Below is a small trained network, with its code and all its weights. Each question gives an input and a class and asks what happens when units are switched off, that is, made to give their printed mean instead of their output.

import numpy as np


def w(rows, s, z=0):
    codes = np.array(rows[::2]) - 128.0
    scale = np.full(codes.shape[1], s)
    scale[-1] = z or s
    return codes * scale


def norm(h):
    return h / np.sqrt((h * h).mean(-1, keepdims=True) + 1e-5)


def f(y):
    return y / 2 * (1 + np.tanh(0.7978845608 * (y + 0.044715 * y**3)))


def log_softmax(a):
    a = a - a.max(-1, keepdims=True)
    return a - np.log(np.exp(a).sum(-1, keepdims=True))


def net(x, mask):
    res = np.array(x, float).reshape(1, 3) / 4 @ E
    u = 0
    for l in range(2):
        y = f(norm(res) @ A[l][:, :-1].T + A[l][:, -1])
        res = res + np.where(mask[u : u + 16], y, B[l][:, -1]) @ B[l][:, :-1]
        u += 16
    return log_softmax(norm(res)[-1] @ U[:, :-1].T + U[:, -1])


A, B = {}, {}
E = w([
[9,112,21,75],'x0',
[48,184,181,179],'x1',
[134,155,16,254],'x2',
],0.0053)
A[0] = w([
[157,67,140,83,70],'L0N1',
[134,174,58,100,37],'L0N2',
[167,150,195,97,84],'L0N3',
[132,90,77,158,22],'L0N4',
[177,86,250,129,132],'L0N5',
[186,95,137,223,51],'L0N6',
[218,103,177,110,4],'L0N7',
[95,185,211,158,150],'L0N8',
[225,83,122,131,66],'L0N9',
[137,125,122,100,140],'L0N10',
[129,113,127,131,96],'L0N11',
[170,143,142,59,68],'L0N12',
[58,99,173,162,195],'L0N13',
[206,138,136,213,52],'L0N14',
[79,145,128,142,60],'L0N15',
[76,80,140,64,75],'L0N16',
],0.012,0.0033)
B[0] = w([
[196,105,97,119,160],'L0N1',
[150,75,151,139,140],'L0N2',
[138,122,109,199,188],'L0N3',
[123,94,152,150,140],'L0N4',
[150,111,115,234,254],'L0N5',
[91,135,140,6,190],'L0N6',
[178,67,136,144,188],'L0N7',
[41,127,197,177,211],'L0N8',
[157,167,22,146,182],'L0N9',
[201,140,108,121,138],'L0N10',
[119,130,110,114,121],'L0N11',
[164,144,82,148,160],'L0N12',
[146,194,145,180,180],'L0N13',
[122,149,148,1,204],'L0N14',
[163,162,90,168,135],'L0N15',
[177,170,160,76,184],'L0N16',
],0.0078,0.007)
A[1] = w([
[97,162,185,94,92],'L1N1',
[124,9,66,62,188],'L1N2',
[110,217,207,61,113],'L1N3',
[236,118,134,72,187],'L1N4',
[148,48,83,156,126],'L1N5',
[126,96,192,128,27],'L1N6',
[182,151,124,128,169],'L1N7',
[93,164,162,95,27],'L1N8',
[73,159,168,96,99],'L1N9',
[130,141,115,157,116],'L1N10',
[174,124,138,22,4],'L1N11',
[115,167,140,224,149],'L1N12',
[116,30,175,134,113],'L1N13',
[93,187,205,84,103],'L1N14',
[64,233,116,117,179],'L1N15',
[161,188,61,98,192],'L1N16',
],0.014,0.0029)
B[1] = w([
[185,47,139,165,188],'L1N1',
[113,208,182,201,238],'L1N2',
[167,60,157,139,253],'L1N3',
[69,94,110,85,247],'L1N4',
[191,97,205,141,200],'L1N5',
[137,180,144,188,133],'L1N6',
[93,68,76,109,168],'L1N7',
[149,53,111,198,165],'L1N8',
[208,69,100,127,188],'L1N9',
[114,120,169,91,139],'L1N10',
[6,238,2,71,206],'L1N11',
[93,150,90,72,231],'L1N12',
[106,161,164,106,137],'L1N13',
[225,103,102,180,228],'L1N14',
[144,90,123,60,233],'L1N15',
[84,133,182,135,201],'L1N16',
],0.0097,0.0075)
U = w([
[202,2,104,105,134],'0',
[26,163,48,31,219],'1',
[95,191,191,191,5],'2',
],0.017,0.0017)

Each question gives the input, the list of numbers given to net, and the class t.
The units are the neurons (one row each of A and B). Each row of codes is followed by its name. A weight is (code - 128) times the scale printed after its matrix; where a second scale follows, it is the last column's (A, B and U).
mask holds one flag per neuron, layer by layer. A switched-off neuron (its flag False) gives its mean, the last column of its row in B, instead of its output. The means were averaged over made-up inputs and are rounded, as every weight is.
A unit's drop is (log p(t) with every unit on - log p(t) with that unit switched off) / (log p(t) with every unit on - log p(t) with every unit switched off).
unit that matters most: the unit with the biggest drop
k most important neurons: the k neurons with the biggest drops, biggest first
top k neurons in layer l: the k neurons of layer l with the biggest drops, biggest first
drop of u: that unit's drop, to one decimal
input [8,-8,5], class 2: unit that matters most	L1N2
input [0,4,-3], class 2: 2 most important neurons	(L0N8 L0N14)
input [-6,0,2], class 1: 2 most important neurons	(L1N11 L0N9)
input [8,5,0], class 0: 4 most important neurons	(L0N5 L0N9 L0N3 L1N11)
input [-6,8,2], class 0: top 2 neurons in layer 0	(L0N14 L0N6)
input [4,0,7], class 2: top 2 neurons in layer 0	(L0N8 L0N2)
input [5,-1,-1], class 1: top 2 neurons in layer 0	(L0N8 L0N16)
input [1,-8,8], class 2: 2 most important neurons	(L1N2 L0N16)
input [8,0,2], class 2: 2 most important neurons	(L0N8 L0N2)
input [3,-6,1], class 2: 3 most important neurons	(L1N2 L0N14 L0N6)
input [-7,-6,2], class 1: top 2 neurons in layer 0	(L0N14 L0N6)
input [-6,0,8], class 1: 2 most important neurons	(L1N11 L0N8)
input [7,-7,5], class 2: drop of L1N2	0.3
input [-7,-1,3], class 1: unit that matters most	L0N14
